Below are the code and all the weights of a small trained network. Each question names an input and a class and asks about switching units off, where a switched-off unit gives its printed mean instead of its output.

import numpy as np


def w(rows, s, z=0):
    codes = np.array(rows[::2]) - 128.0
    scale = np.full(codes.shape[1], s)
    scale[-1] = z or s
    return codes * scale


def f(y):
    return np.maximum(y, 0)


def log_softmax(a):
    a = a - a.max(-1, keepdims=True)
    return a - np.log(np.exp(a).sum(-1, keepdims=True))


def net(x, mask):
    res = np.array(x, float).reshape(1, 3) / 4 @ E
    y = f(res @ A[0][:, :-1].T + A[0][:, -1])
    res = res + np.where(mask, y, B[0][:, -1]) @ B[0][:, :-1]
    return log_softmax(res[-1] @ U[:, :-1].T + U[:, -1])


A, B = {}, {}
E = w([
[67,175,127,177,203,174,185,118],'x0',
[212,211,45,128,115,122,123,151],'x1',
[218,153,251,105,138,90,141,83],'x2',
],0.012)
A[0] = w([
[128,208,48,141,83,142,118,209,186],'n0',
[125,223,43,122,120,137,76,210,121],'n1',
[31,159,132,234,236,207,255,182,48],'n2',
[126,160,187,110,166,99,199,32,222],'n3',
[169,197,236,67,92,49,99,59,254],'n4',
[102,123,131,135,116,176,149,160,40],'n5',
[3,46,146,131,84,122,46,160,180],'n6',
[175,112,174,77,139,104,132,107,90],'n7',
],0.0086,0.0023)
B[0] = w([
[185,93,15,150,49,103,73,112,193],'n0',
[186,36,60,56,77,1,82,117,192],'n1',
[4,141,146,186,187,220,190,29,252],'n2',
[106,104,154,168,101,183,206,13,193],'n3',
[109,197,157,158,132,201,198,22,213],'n4',
[71,216,166,133,152,85,141,102,146],'n5',
[191,11,72,72,11,23,65,133,204],'n6',
[96,140,189,210,109,122,130,127,164],'n7',
],0.007,0.016)
U = w([
[86,170,148,210,149,222,215,4,230],'0',
[200,55,7,51,25,3,87,72,217],'1',
[119,174,128,77,189,127,96,212,2],'2',
],0.0065,0.0027)

Each question gives the input, the list of numbers given to net, and the class t.
The units are the neurons (one row each of A and B). Each row of codes is followed by its name. A weight is (code - 128) times the scale printed after its matrix; where a second scale follows, it is the last column's (A, B and U).
mask holds one flag per neuron, in row order. A switched-off neuron (its flag False) gives its mean, the last column of its row in B, instead of its output. The means were averaged over made-up inputs and are rounded, as every weight is.
A unit's drop is (log p(t) with every unit on - log p(t) with that unit switched off) / (log p(t) with every unit on - log p(t) with every unit switched off).
The circuit of an input: a set's keep is (log p(t) with only the set's units on - log p(t) with every unit switched off) / (log p(t) with every unit on - log p(t) with every unit switched off). Starting from all 8 units, units are removed one at a time, each time the one whose removal leaves the highest keep (on an exact tie, the one counted first), for as long as the keep stays at least 0.8.
circuit, biggest first: the units of the circuit, biggest drop first
top k neurons: the k neurons with the biggest drops, biggest first
drop of u: that unit's drop, to one decimal
input [1,0,-3], class 1: circuit, biggest first -> [n4]
input [5,5,-5], class 1: top 3 neurons -> [n1 n0 n4]
input [-6,8,6], class 0: top 3 neurons -> [n4 n6 n7]
input [4,8,4], class 1: top 2 neurons -> [n2 n1]
input [-5,4,3], class 0: top 4 neurons -> [n4 n6 n1 n7]
input [1,1,0], class 1: top 4 neurons -> [n2 n4 n3 n7]
input [-6,3,3], class 0: top 2 neurons -> [n4 n6]
input [-2,-8,2], class 1: top 2 neurons -> [n6 n2]
input [1,4,2], class 1: drop of n2 -> 2.8
input [-2,-6,-6], class 1: drop of n6 -> 0.4
input [-7,3,5], class 0: drop of n4 -> 0.2
